[ 108  -22  129   53 -124  164 -150 -232  -11  316  -42  101   43  -74
 -168  277 -167   39  423   18  -72 -132  -98 -376  134 -220 -139  110
 -204 -204  115 -107   37    7  155   91  -66  136 -108  182  481 -233
  117] => [115]
[ -17  -72   -7   99   20  103  -96  226  230  -84  330 -109   95 -200
 -130  149 -136  -80  135  252 -266  -88 -324   81 -267   17  -63  -34
  -79 -325  268  -32 -364 -101  149  -75 -340  367 -302  165  -30    1
   52] => [116]
[ 213   91  262  -38  -21  -72 -318  -90   -1  306   22 -211   -5  -81
  223 -220 -274 -196  254 -251  -99 -140  -94 -159   48  -26  -75   97
  196  -76  181  -54  135   -4  -81   94   11   20 -192  202  415  -32
  -68] => [107]
[  46   96   71   62  -80   64    6 -123   99 -143 -232 -337   72  187
  -68  301  -59  -37  359 -133  148  -73 -184 -136   58  162  -73  340
 -441   86  339  136   33  -55  202 -129  -42 -188   10   16  463  -67
  138] => [90]
[ -64  -57  315    3  -76  143  153   65  -91 -237 -190   55  124   28
 -258   67  167 -130  181  -40   33 -249 -192  -25  198  152 -103  274
 -390   13  425  139 -140  169   97  -60  138   64 -274 -256  314 -188
  130] => [109]
[-166 -122 -240  336   91  166   40 -149   99 -312  503   90  105 -234
 -175 -118 -125  -21  378  140 -165 -213 -242   63 -564   42   97 -234
   19   61  262  107 -619 -395  312 -110 -241  299 -366   39 -132   -1
  -33] => [109]
[ 231 -194 -119 -274 -248 -227 -256  156  228  302 -452  110   43  101
 -125  185 -145    2 -109  137   68  -39   50  -12  395 -121 -194   17
  391 -285 -329  -38  354   83    0 -254   -4 -112  453  151  220  164
  231] => [118]
[ 221  -50   84 -120 -109  -86 -211  -70   -7  186 -417 -112    2  127
  102  120  -88  -61  140 -192  166  -56  -62 -171  262  -79  -79  300
 -131   -7   27   23  302  143  -21  -16   72 -243  172   86  510  -22
  140] => [95]
[-111  -95  126  -12   76  -27  109  164  -15  -35  105  108  -48   25
 -100  128   57   73 -286   74 -132 -118   65   28  204  247 -195  -95
 -242   63   81  104 -241  246  177 -160  134  254 -154 -298  102 -129
 -133] => [105]
[ 120 -598 -237 -250 -214  -64 -106  -75 -292  346  225  367   71 -244
  151 -110  162   52 -204  225 -178  -28 -256  -38  -25 -640  306 -125
 -218 -237 -363 -224 -358  -37 -135  244 -110  215 -102  329   40  -70
  -32] => [103]
[ 210 -256   45 -236 -194 -278  -70  118   32   97 -419   42  -17  255
  186 -159  186  -43 -367   -4  186    4  122   78  514   54   86   56
  -40  -27 -245   20  132  156 -129 -126  146 -203  275 -138  141  -51
 -112] => [118]
[  46 -109  273  100  -19  106 -170 -106   55  298  -15  301    3 -142
 -182   46  -50    2   75  100 -127 -125   78 -220  308  -10 -223  -17
  149 -296   71  -73   -6   91  163    0  118  342 -212  -58  194 -308
  -98] => [97]
[-157 -164  207 -202  -48 -124  183  135 -201    5  127  149   43   19
 -158   32  174   29 -431   90 -228 -168  -71  121  261  154 -144   23
 -276   48   51  148 -284  316  116 -140  237  265 -302 -311  246  -79
  -86] => [115]
[-107  -16 -233  386   67  296  120  157  242 -381  337  107   27  -96
 -304  195 -205   65  463  217  -47 -233  -60  -62 -347  184 -120 -331
 -189   19  222   16 -491 -176  292 -148 -329  287 -107  -71 -145  -33
  102] => [95]
[ 193 -450 -503 -138  -91 -172 -124  130    1  222  -77  138  -85   12
  138  307   19  239 -310  223   47  121  -45   48   15 -293   84 -155
 -227 -120 -488 -135  -75   38   67  -53 -215   -9  469  208  -50  113
   47] => [115]
[ -30   99  145  -27  122 -101  -72  145  160 -181 -243 -161  -53    6
 -247  274 -166  -73   36   33   39  -98 -155  165  -73  169 -132  313
  -32   46  336  280  230  171  219 -227   59   23    2 -185  258  159
  106] => [107]
[ 165   19  450   12   54  -21 -237  120 -103  449  424  108  -79 -269
  169 -380 -188 -144  -23  -21 -409 -204    1 -106   99  -17 -104 -248
  191 -281  125 -213 -169  182 -123  236  -40  506 -496   35  151 -236
 -316] => [97]
[ 175 -283 -391 -147 -114 -357   -4   80 -147   52  160   40  -44   32
  212 -302  -21   55 -227   56  -61  -98  -94  289 -219 -116  282 -327
   30  155 -351   -8 -251 -110  -38  -69 -201  -63  223   61  -62  253
  -92] => [116]
[-217 -324 -259  105  -76  199   10 -186   -7 -256  300  231  271 -344
 -391   48  -33  -73  379  218 -162 -232 -471   62 -484 -258   53   61
   80 -113  223  126 -497 -352  277 -106 -113  270 -383  201   29  104
  274] => [107]
[  46   13   89  130   18  -91   37  -40  -25   70  -34  136  -66  123
 -131   61   -1  121  -66   31  -61 -137   87  -13  163  234 -137  -70
 -174   38   26   89  -92  169  255 -146    1  120  -26 -301  257 -172
 -105] => [115]
[ 184 -357   -1 -182  -91 -303  -37    3 -238   61 -108   96  -41   87
  349 -424  273  -60 -404  -45   64  -25  -66  196  150 -115  359   24
 -213   91 -185   23 -143  105 -170   80   72 -102   -1 -123   75  -62
 -252] => [118]
[  97 -174  -28 -231 -144   28 -247  -26  -96  447    3  139  105 -183
  -78  245 -231    0  152  -35 -214 -165 -193 -279  110 -362 -276   52
   63 -215  -89 -118   39  134   10   26  -10  120  -48  347  501   36
  305] => [118]
[ -85 -402 -185  141   36   50   72   -2 -219  -84  483  387   59 -343
 -115 -256  109   28  -48  211 -251 -207 -232  202 -364 -125  137 -293
    7  -62    0  -28 -618 -138  160   48 -109  445 -344  -38 -249  -33
 -105] => [105]
[ 186 -138  -43  196   93  -86   62   28 -417  168  -85  252 -105   91
   80    3  156  223 -163 -240  -41 -192   33    4  130  256 -249  -92
 -420  168  -76  -22 -180  400  218   -4  -11   30   85 -358  316 -203
    6] => [115]
[ -65  -14  411  -78  -22  107  191   -1 -361 -214  -26 -137  115  -17
  -28  -85  192 -200  183 -277  -45 -288 -347  -13   48  110    3  374
 -642  215  573  155 -238  217   -7  107  187    9 -485 -207  486 -170
   68] => [105]
[ 242 -177  161   29 -135 -184   10  -83 -287  189 -340  184   10  230
  121 -238  296   45 -208 -208   80 -139   64    9  473  228  -84   87
 -219   18 -100   -6  -24  263   57  -40  139 -124   63 -319  364 -277
  -80] => [115]
[ 247 -136  -95  -45 -105 -287    0 -193 -301  108 -278  113  -56  190
  156 -285   86   41    0 -230  141 -174   -2   67   75  -24  185  -10
 -167  289 -147   80   41   73   21  -16   24 -297  226 -174  354  -12
  -31] => [105]
[ -59 -181  -80  180  -49   87   -6 -206  149 -364  121  -39  120 -149
 -123 -222    9 -177  394  140   85 -118 -275  138 -363  -61  342   68
   53   -6  313  132 -302 -482  153  -51 -102   83 -237   80 -143    9
  -82] => [109]
[ 250 -343 -104   32 -173 -137 -111 -214 -126   98 -303  335  -29   42
   42 -276  142    8   51   70  226  -69   10   23  123 -253  316   24
    4  -48 -239  -36   65  -65  -18   87    3 -114  188  -54   86 -109
  -83] => [95]
[ -83  -90   99   10 -118  278 -150  -57  163  177  220   26  205 -199
 -166  200 -205  -88  350   21 -219 -180 -128 -357  142  -45 -364  -29
  123 -274  189 -100 -252 -130  127  -76   20  295 -325  299  276 -144
  166] => [109]
[ -45 -407 -165 -219  -36 -121   -7  154   25 -248    8 -141   72 -127
   37  106  188  -96 -264  250    7   83 -444  339 -241 -239  347  281
 -324  -96  109  127 -227  -97   16  -44  -86   63  -81  136 -114  172
   -1] => [103]
[ 243 -309    2 -314  -81 -286 -239  106 -251  612 -113  239 -115  -86
   84  181   -6  151 -478  112 -190   24  -66   11  266 -338  -91   50
  -78 -268 -386 -139  196  413  -22   95   25  174  154   94  331   10
   -8] => [90]
[  85 -352 -109 -290 -141 -332  -61   53 -136  284 -321  224    7  120
  -58  171  174  155 -588   86  -23    9    9  143  419  -15 -167  107
   15  -90 -379   80  110  293  135 -238  209  -20  265 -132  265   59
   57] => [115]
[ -89 -403 -251  -50 -106   20    2   84  -34  -97  477  204  138 -247
   -7 -217   13  -57  -60  255 -221 -144 -252  119 -274 -234  176 -256
   31 -114 -105  -47 -595 -199  -14    6 -148  318 -304  180 -163   84
  -26] => [95]
[ -91 -410 -108 -157 -104  -27  -24  -89 -100  -76  257  121  120 -210
   43 -185  108 -107  -87  175 -105  -69 -304   98 -188 -343  316   38
 -110  -46    2   45 -395 -177  -37   66   21  180 -319  168   -6   34
  -80] => [107]
[ 179 -143  233 -165 -108 -284  -68   16 -294  256 -143  209   -9  111
  153 -391  125  -55 -325 -163  -81 -195   42   54  370   62  -36   16
    4   43 -143   34   -3  349 -106    7  192  -16 -113 -256  405 -110
 -111] => [95]
[  28   34    8  -40 -120  -78    7  -99    5  -85 -183 -245  135  158
  -78  111  -46  -60  196 -177   37 -155 -202   -4   55  193 -138  241
 -154  116  215  175  -28  -44  185 -229   21 -189   -5   -6  463   60
  191] => [115]
[ 273  -19 -184  -13   36 -115  -61  228 -146   28 -405  -13  -98  136
  -19  338 -103  115  126 -159  119 -155 -164   22  -75  -23 -140  141
 -459  140   21   48  195  375   92  -60 -241 -255  408  -94  437  125
  361] => [118]
[  93 -483 -217 -208  -57 -156 -141  -37  -99  -24  -99  -73   56  -69
  305  -38  229  -64 -270   47   83  119 -356  161 -113 -350  373  281
 -334  -45  -65   40 -171  -75  -74   64  -42 -107    0  218   47   53
  -39] => [109]
[ -21   31   -8  -61 -113   -9  -46  -16  212    3  -59 -215   76   99
 -160  342 -166    8  147   67  -23  -55 -109  -97   99   94 -169  133
 -124  -62  123   96   -3  -60  206 -225  -37    9   21   96  333   41
  116] => [90]
[-212   91 -222  326  110  166  141    7  310 -537   92 -271   60  -18
 -417  412 -206   36  433   99   85 -132 -181  144 -400  431 -199   55
  -64  158  434  276 -218 -323  531 -394 -111   98   16  -90  -59  190
  155] => [90]
[  24  125 -229   85  128  -90  -25  255  248 -114  -13 -148  -93   81
 -183  421 -313  128   83   77  -57 -111  -42   86 -211  231 -244 -127
 -112  106   93  149  -16   98  303 -324 -267   24  255  -87  147  205
  171] => [105]
[  50   79 -133  181  -45   45   30   73  179 -171 -116  -48  105  182
 -181  204 -106   40  304  -46    0 -216  -96  -73  -19  269 -239  -40
 -213   46  180  111 -206    8  258 -297 -256  -98   78 -110  319  -43
  266] => [97]
[ -29 -583 -283 -199 -137 -119   65  132  -91 -336 -271   85  166  -81
  -78  -10  358  -86 -277  147  176  -13 -375  408  -62 -119  209  277
  -85  -38  -24  154 -185 -109   53 -171  101  -83  124    9 -183  218
  169] => [109]
[ 181 -189 -152 -209 -139 -237 -211 -363 -220  303 -186  -12   40    4
  173 -110  -92  -22  116 -221   41  -92 -184  -81  -41 -342  158  168
   26  148 -135   61  129  -95   10   19   62 -263  116  239  502  106
   90] => [97]
[ 196  153  -34   24   -8 -172    7  127  -28   15  -53 -221 -132  150
   26   59 -232   44  163 -114   30 -161   -1   69  -76  202  -51  -98
 -179  197   57   43   92   91   99  -85 -157  -93  227  -94  262  140
    4] => [90]
[ 120 -437 -175 -161 -169 -136 -121 -182  -64  166   99   71   28  -48
  265 -145  156   -1 -175  179   -7   92 -182    1   -9 -429  445   12
 -262 -128 -227  -89 -255 -187  -84  139 -102   32  -54  251   34  -98
 -209] => [116]
[  32   84  -85  -69  -23  -52  119  106  -75  -70  -65  -21  -60   88
 -210  277 -208   80  236  -28  -10 -248  -85  -29 -112    3  -81  -60
 -365  261  113  122   -4  163  144 -115 -116  -64  155 -113  370  129
  209] => [105]
[ 156 -475 -225  -31  -45 -159 -169  -79 -142  276  164  330  -58 -210
  115 -128  109  103 -272  272 -123   43 -145  126 -125 -398  297 -134
  -28 -240 -316 -132 -222  -55   42  136 -153  257   -9  137 -118  -60
 -193] => [116]
[ -10 -472 -262  -86 -322   19   10 -163  192 -320 -311   24  243   43
  -92 -118  220 -153  155  144  337  -16 -160  100  130 -105  259  159
  161  -73  -52   84 -137 -493   40 -209  123 -202  171  174 -160   77
   92] => [118]
[  52   24  237   88    4  177 -168  235  182  147  426  -75   31 -258
   19 -126 -285 -170  247   49 -289 -197  -36 -138    8  120 -237 -282
  248 -288  228 -196 -264  -75  -32   49 -121  455 -357  188  -40  -95
 -114] => [109]

[  61  -54  -67   64  375  -53  124  221   96 -101 -242  488 -158  217
 -150  137  116 -176  217 -152 -201  116  381  389 -177  -66  -77  -98
  399 -290  239   47  -84 -144 -417   75 -275 -267  228 -183    4  432
  345] => <94>
[-303 -225  278  -24  291  -60  439  235  382   24 -201 -307   49  201
  283 -216 -132  196 -145 -179 -207    4   15   83 -127  564  -64   53
   75 -396   51 -289 -171   -6  303 -147  -66  328   70 -238  -85 -298
  157] => <87>
[  19 -262 -117  103  367  -99   98  206   31 -128 -248  347 -197  131
 -118   -7  191   15  320  -41  -88  115  437  438 -124 -125 -115 -172
  202 -257  119  -12 -134 -168 -284  191 -160 -187   97 -144  -73  398
  380] => <90>
[ -13 -112  -88  119  343  -98  -12  206   15  -15 -425  232 -345 -155
 -143   25  213  -36  459 -146 -186  232  499  439 -269 -272 -110 -109
  248 -279  178 -203 -185 -177 -286   -8 -370  -72  156 -277 -139  422
  444] => <95>
[ 256  -88  228  102  -85  -69  -41   17  354  316 -471  -55  -58  340
  -52  145 -266 -149 -294   12 -148    8  -14 -153  398 -185 -275  209
   27   97  -93  -50   78  381 -109  114  103  300 -159 -239  -86  100
   28] => <79>
[ 206  -30 -190 -308  -39    6   45  161  -92  197   21 -323  -39 -338
 -106  111  250   26  262  416 -101  346  -65 -323  -42  421  151   14
 -251  125  473 -388  146 -127 -173   18  140 -396  -92 -144 -194  221
 -169] => <90>
[-328 -317  115   98  265   48  433  265  317   67 -350 -317    2   26
  205 -275  -73  144 -103 -168 -164  -32  115   83  -27  280 -179   43
   73 -311  -43 -275  -89  101  266 -263 -135  289 -154 -181 -276 -161
  186] => <95>
[-182  -76  -43  275  -98  -18 -217   51  203  -81   -6 -116  -85  112
    1  -35    9 -323  -59 -114   86 -220 -193   60  -96   41  182  -96
  198   19  104   79  150 -120  -82  -35  125   42   34 -221  470 -164
  165] => <99>
[ -53  210 -191 -108    9  -29 -171  -45  -64   48 -301  -15 -149  303
   36  186  125  144  -31  256  197   21  -85   52  -32  318 -165 -181
 -239 -231   22 -196 -202 -228   47  -20  -13  175  152 -200  105  -64
  246] => <87>
[-328 -129  256   52  310   44  455  243  368   59 -282 -196   18   72
  222 -148 -119   28 -144 -303 -299  -18  102  106 -145  383 -103  109
  243 -414  108 -273  -86   97  185 -338 -259  234   49 -227 -163 -191
  169] => <79>
[-314  -86  142  375  -75  -63 -203 -122   91  -33   51 -241 -128  -49
  200  -34   59  -60   18   -7   17 -222  -84  178   20   15  135  -84
   19 -187   52 -115  130   67   42 -118   53  164  -81 -103  173 -268
  202] => <90>
[-144   89  449  -55 -110 -127  287  -26   27   39  223 -128 -171   61
  103  -99  -45  258   55  169  185 -187  -78  494  185  -87  106   10
  207   86   58 -268  162   57   28   98  474   60   35  233   32 -196
 -418] => <76>
[  65 -149  -64   77  363 -147   98  321  143  -87 -398  349 -269   99
 -109    7  116  -18  425 -169 -142  194  407  497 -216 -237 -122 -106
  354 -209  137  -30 -188 -182 -289   67 -227  -65  113 -174  -89  407
  431] => <94>
[ 134  -24  -58 -232  -24  -87   73   69  -59  188  304 -230  122 -155
   65  236  265  183  356  415  -59  268 -108 -169  149  396  210    1
 -185   40  409  -48  195    9 -165  -93  239 -372 -196  163 -205  153
   -9] => <79>
[-232 -358  143   55  277   81  456  230  348   35 -301 -197   77  177
  108 -226  -85   51 -242 -189 -189  -56  117   29   13  350 -214   76
   48 -273   25 -189  -67  137  187 -111 -104  181  -84 -206 -134 -154
  102] => <87>
[ 143  140   62 -313  -28  -73   73  -60 -122  288  346 -242  129 -138
   80  336  202  155  170  493 -170  280  -95 -295  179  561  241   37
 -219 -103  457 -217  208   46 -198  -47  164 -402   -1   48 -237  158
 -139] => <76>
[ 142 -260  -61 -256   19  -74   72  126   -3   88  160 -349   22 -248
  -33   88  352  190  502  216   17  304  -13 -113  -85  413  169  -11
 -261  209  429 -154   38 -184  -36   46  301 -206 -141   -7  -31   46
   58] => <90>
[ 132  -11  -35 -326  -31  -67   76   73  -62  179  224 -317   92 -210
   29  173  278  214  302  398  -60  299 -117 -210   54  496  162   23
 -312   30  462 -204  115  -33  -65  -37  198 -328 -104   70 -125   34
  -98] => <90>
[ 145  -17  -79 -317  -41 -133   32  124  -74  204  196 -401   26 -273
   87  140  253  252  396  480  -59  356 -136 -240   22  499  237  -18
 -296   38  414 -290  102 -120  -57  -25  243 -280 -128   13 -227  105
  -53] => <90>
[ -11  385 -290 -426  -44 -234 -257  314  168  -27 -195   75   60  414
 -101  -14   99  231   32  120  339  124 -366  189 -139  151 -140 -148
 -235 -233  138  299 -330 -286  210    2  -82    0  370   40  793 -321
  155] => <99>
[-113 -190 -156 -184  -80   -5   35   73  -67  366   16 -422  -89 -301
 -162  -11  201   23  349   36  346    8  160 -131   53 -137  215 -137
  241  339 -172   18  128 -374   77  -75  426   71  121 -158   74  307
   91] => <90>
[ -22 -124  -68 -272  -51  -15   93   24  -11  343  167 -292   23  -42
 -190  105  124  -64  146   70  262   15   75 -225   69  131  267  -95
  258  296  -53   85  151 -377  -36   58  479  -48  267 -206  222  299
  -14] => <95>
[  98 -140 -109   66  381   13   83  175   29  -44 -387  444 -210   65
 -271   92  168 -205  157 -135 -245  160  519  305 -158 -158 -194  -72
  245 -288  244  -97 -102  -79 -417  158 -383 -298  227 -298  -48  495
  287] => <90>
[  15  194  -44 -267  -72  148  165  -17  -39  533   15  -73   50  -39
 -268  293  -11 -307 -130   27  104  -54  142 -330  257  -80  143   24
  507  194  -62   94  317 -104 -232 -170  205 -191  322 -185   20  506
 -160] => <94>
[ 192 -255  346  183  -40 -143  -17    0  394  187 -397 -115 -104  343
   35   64 -206  -14 -110  -73 -103   -6   18   51  305 -159 -235  177
   -4  129  -89  -61   -8  316  -22  175  215  443 -215 -190  -43  -46
  135] => <82>
[ -27 -202 -118 -145  -44  163  168   46   21  363  -56 -190    7 -120
 -294  130  170 -198  181 -160  282  -75  217 -147  141 -192   65  -27
  388  443 -111  201  206 -204  -82 -141  362    3   71 -117   96  368
   66] => <94>
[ 192 -208 -255 -249  -32   91  134  146  -53  166   46 -232   90 -182
 -173  111  304   38  221  341   35  234  -38 -270  122  305   16   14
 -264  252  366  -90  183  -24 -158  -11  240 -391 -272   34 -148  213
 -103] => <82>
[-318  -15   38  456 -111  101 -141  -46  125   46 -202 -146 -158 -109
   80  -16   25 -241  -24 -166   41 -301  -24  203  104 -318  -25  -26
  225  -64  -30  -22  209  209  -47 -359  -86  186 -219  -46   45 -147
  210] => <99>
[-250  219   86 -274 -126  -54   19  -63 -106  472  157 -451  -89 -314
  -28  103   99   70  200   59  249  -18   56 -102   34   -7  320  -82
  316   72 -102 -126  130 -314  124 -238  281  115  400 -152  134  135
  -50] => <76>
[ 191   38  306   64 -119 -191 -111  -39  290  341 -325 -141  -58  314
   71  124 -287   15 -295  189 -158   33  -92 -122  438 -106 -176  169
  -77  -77  -95 -133   60  389  -47  150  106  292  -83 -185  -93   11
  -31] => <87>
[ -52  244 -160 -136  -27 -113 -240  -14  -33   55 -346  -87 -210  297
   71  144   92  209   39  248  250   44 -132   93  -88  283 -137 -194
 -242 -206  -29 -233 -272 -307  130    7   37  308  203 -236  171 -127
  273] => <76>
[-256  -48  294 -109  243  -97  408  297  395   40 -276 -319  -55  196
  252 -255 -252  117 -254 -115 -246   41  -80   34 -233  614   -4   69
  139 -405   93 -492 -180 -105  274  -74  -78  315  235 -394  -20 -288
  -18] => <87>
[  72 -102   46 -270   36 -121  139   65  -41  185  274 -355   75 -211
  104  154  277  293  419  345  -71  306  -38 -118   44  489  216    0
 -227    5  393 -192   81  -75  -45  -54  246 -221 -114   75 -213   65
   17] => <87>
[ 134 -191  118 -192   28  -32  122   -7    2   87  185 -243   30 -151
   -1  199  314  158  395  153  -56  227   27  -35  -11  409  111   53
 -216  151  456 -170   68  -36  -91   22  258 -169 -124   36  -73  -11
   21] => <90>
[ 168   95  405   54  -87 -244  -91   71  414  319 -423 -176 -143  242
  133  126 -310    8  -68  -54 -186   89  -92   10  228 -158 -124  212
  126  -19  -59 -148  -37  281   14  -11   67  484  -28 -220  -56  -58
  112] => <94>
[ 148 -295    7 -237   66 -121  141   68  -10  130  294 -312  143 -135
   87  173  344  320  502  318  -34  307    7 -119  101  482  166  -11
 -301   97  385  -34   72  -47  -51   28  331 -233 -242  144 -211   85
  129] => <90>
[ 252  -33  237  106 -110  -75 -118   10  340  312 -540 -105 -129  235
  -68  130 -242 -154 -258    0 -175   53  -23 -136  317 -209 -286  226
  -38   85  -32 -163   39  376  -94   94   24  330 -136 -295  -54   43
   17] => <82>
[ -31  139 -173 -107   15  -74 -167  -14  -21   19 -313  -18 -136  355
   73  158  124  220   33  235  242   15  -89  103   -8  281 -193 -187
 -260 -195  -28 -126 -238 -223  109   16   52  245   99 -141  110 -104
  303] => <90>
[ -12  -29  107   12 -126   85  333  132   46  102  -82  -20 -185   37
 -121  -89  -61  -65   -9  106  227 -215   -3  290  251 -313  -23    7
  392  359  -40 -154  292   52 -164   11  449  -53 -169  138 -133  152
 -382] => <99>
[-104   51  -60 -146   67 -218 -120   24   55  -47 -172 -128 -134  437
  217   99  112  381  207  173  310   31 -131  210 -139  455  -41 -246
 -196 -196  -81  -97 -351 -431  250   69  235  427  188 -149  207 -222
  430] => <90>
[-130  -24  353  -21  -98 -132  287   49   22   -7  111 -233 -287  -13
  115 -173  -25  264  184  196  222 -134  -74  484   58  -30  140  -43
  200  194   34 -424  114 -110   42  123  558  154  -48  116  -75 -141
 -349] => <87>
[  10    1  241  -30  -85    3  361  140  101   27   13    7 -188  124
  -57  -71  -88  -25   37   71  169 -177  -44  371  146 -155   59   18
  421  312   62 -190  232  -15 -170   84  485  -33  -67  125  -50   64
 -385] => <99>
[ 242 -111  233   90  -95 -126  -80   55  322  253 -490 -151 -145  216
  -46   16 -232  -56 -222   87 -153   70  -30  -78  306 -172 -256  185
 -109   65  -28 -230   16  335  -57  204   88  295 -155 -271  -70   16
  -43] => <87>
[ 181  210  305   57 -146  -58 -125 -103  238  435 -422  -56  -63  219
  -42  197 -307 -165 -486  126 -248   -8  -29 -206  474 -221 -259  242
  -20 -144  -43 -190  139  527 -130   46 -114  181   18 -245  -87   67
 -156] => <76>
[  43  277   95 -395  -40 -121   74   43  -82  259  280 -356   42 -247
  119  203  159  203  190  437 -162  313 -183 -227  -19  607  288   41
 -192 -172  496 -389  114  -75  -58 -115   89 -312  144  -28 -120   -3
 -213] => <76>
[-109  171   36   -7  368 -194  109  296   96   22 -293  318 -280   23
  -12   34   22  -12  339 -171 -198  171  376  503 -279 -189   28 -117
  551 -455  114 -117 -176 -241 -244  -99 -368  -72  407 -213  -55  388
  355] => <94>
[ 235   97  221   50 -134 -106  -77   43  328  326 -429  -65  -78  335
  -15  124 -340 -160 -395  135 -170   10 -134 -185  380 -122 -198  195
   43    3  -59 -147  112  360 -120  110   73  220  -67 -256  -56   75
 -111] => <79>
[  -6   27  282  -30 -130  -54  295   62   92   49  156   21 -118  216
  -21  -15  -84   31   30  105  242 -227  -94  383  246 -175  103   -3
  402  302    5  -28  255   12 -142  108  573  -19  -41  219   57   17
 -354] => <99>
